a =
[[-0.32 -0.59 -0.27  0.79  0.52  0.41  0.43  0.35 -0.50 -0.73  0.62 -0.02
  -0.50 -0.58 -0.06]
 [ 0.76  0.45  1.83  2.04 -2.90  4.02 -0.62  1.69  2.78  0.85  3.75 -3.17
   0.03  1.33  1.42]
 [-0.37  0.15 -0.98 -0.08  0.95  0.37 -0.10 -0.41 -0.81  0.26 -0.01  0.22
  -0.88 -0.20  0.20]
 [-1.13  0.08 -0.10 -0.08 -0.76  0.74  0.17  0.32 -1.52  0.37 -1.20 -2.12
   0.11 -0.17 -0.02]
 [ 0.06 -0.07 -0.20 -0.34 -0.63  0.34  0.25 -0.08 -0.11  0.21  0.09  0.04
  -0.15 -0.52  0.31]
 [ 0.21  0.30 -1.14 -0.42 -0.20  0.19  0.58  0.69 -1.42 -0.10  0.69  0.24
   0.30  0.23 -1.06]
 [-0.36  0.32  0.26 -0.23  0.16  0.02  0.17  0.11  0.32  0.13  0.04 -0.67
   0.49  0.27  0.62]
 [ 0.11 -0.02 -0.47 -0.13 -0.08  0.06  0.20 -0.89 -0.09 -0.75  0.30  0.58
   0.27 -0.14  0.11]
 [ 0.23 -0.36 -0.17 -0.35  0.10  0.42 -0.23 -0.22 -0.35  0.30 -0.11 -0.66
   0.07  0.22 -0.43]
 [ 0.37 -0.14  0.45 -0.88 -0.32  0.49  0.49 -0.79 -0.34 -1.19 -0.55  0.08
   1.12  0.07 -0.12]
 [-0.36 -0.24 -0.12  0.49 -0.50 -0.52  0.05 -0.04  0.17  0.49  0.83  0.09
   0.14  0.11  0.10]
 [-0.01  1.09 -0.13  0.73 -0.22 -0.10 -0.72 -0.07 -0.54 -0.77  0.32  0.50
  -0.23 -1.23 -0.08]
 [-1.00 -0.03 -0.66  0.48 -0.92  0.35 -1.47  0.93  0.38  3.06  0.09 -1.82
   0.12 -1.17  1.36]
 [-0.29 -0.05  0.14  0.22  0.80  0.42  0.05 -0.22 -0.61  0.26  0.39 -0.07
  -0.17  0.34 -0.34]
 [-0.01 -0.24 -0.22  0.20 -0.13 -0.36 -0.59 -0.04  0.30 -0.11 -0.45 -0.10
   0.54 -0.90 -0.22]
 [-1.09  2.40 -3.02  4.09  1.72 -2.40 -7.47 -5.45  2.47  3.29  7.62  1.31
   0.10 -2.18 -1.25]]
The entry just right of 1.09 is -0.13
Find the entry just left of the smallest entry.
A: -2.40
Find the entry just right of the smallest entry.
A: -5.45
Find the entry just left of 0.12.
A: -1.82
The entry just right of the largest entry is 1.31
The largest entry: 7.62
The entry just right of -1.17 is 1.36
The entry just left of 2.04: 1.83

[[-0.37  2.38 -2.54 -1.75  0.85  2.60  0.79 -0.51 -1.05]
 [ 0.52  1.33 -1.99 -1.68 -0.17  1.77 -0.22 -1.14 -1.35]
 [ 0.78  2.70 -3.78 -3.01 -0.04  3.47 -0.20 -1.78 -2.41]
 [ 1.19  4.40 -6.25 -5.01  0.02  5.77 -0.17 -2.73 -3.91]
 [-2.78  6.26 -5.71 -3.01  3.94  5.69  4.03  0.75 -0.89]
 [-1.63  4.87 -4.93 -2.71  2.68  4.81  2.71  0.07 -1.35]
 [-2.85 -0.16  1.73  2.48  2.84 -1.70  3.35  2.93  3.04]
 [ 0.19 -3.62  3.34  2.47 -0.60 -4.08 -0.18  0.88  1.89]
 [ 1.36 -6.65  5.64  3.54 -2.25 -6.96 -1.61  0.47  2.48]
 [-2.88  4.95 -3.96 -1.62  3.75  3.99  3.83  1.31  0.05]
 [-4.90  6.19 -4.08 -0.89  5.84  4.14  6.11  2.93  1.42]
 [ 3.33 -7.73  5.42  2.39 -4.46 -7.85 -3.80 -1.68  1.13]
 [ 1.24  1.23 -2.32 -2.33 -0.90  1.89 -1.00 -1.96 -1.98]
 [-3.52  6.04 -4.93 -2.07  4.55  4.94  4.72  1.59  0.00]]
Indices start at 0.
The entry in the bottom-left corner is -3.52
The top-left entry -> -0.37
The bottom entry of the column that holds the smallest entry -> 4.94
The entry directly below -2.88 -> -4.90
What is the top entry of the column that holds the largest entry?
Answer: 2.38
What is the entry just left of 3.99?
Answer: 3.75
The entry directly below the smallest entry is 1.89
What is the entry at row 1, column 0?
Answer: 0.52
The entry in row 0 and column 2 is -2.54
What is the entry in the top-right corner?
Answer: -1.05
The entry directly below -0.90 -> 4.55
The entry just right of the largest entry -> -5.71
The entry just left of the smallest entry -> -4.46
The entry directly below 1.23 -> 6.04
What is the entry directly above -0.22?
Answer: 0.79
The entry just right of -5.01 is 0.02
What is the top entry of the column that holds the smallest entry?
Answer: 2.60
What is the entry in the bottom-right corner?
Answer: 0.00
What is the entry in row 1 and column 1?
Answer: 1.33
What is the entry just right of 0.88?
Answer: 1.89
The entry directly below 1.19 -> -2.78
The entry just right of -1.78 is -2.41
The entry directly below -3.62 is -6.65
The entry just left of -0.60 is 2.47
What is the entry just right of 0.07?
Answer: -1.35
What is the entry directly below -3.78?
Answer: -6.25
What is the entry in row 2 and column 0?
Answer: 0.78
What is the entry directly above 0.02?
Answer: -0.04
The entry just right of 3.54 is -2.25
What is the largest entry?
Answer: 6.26
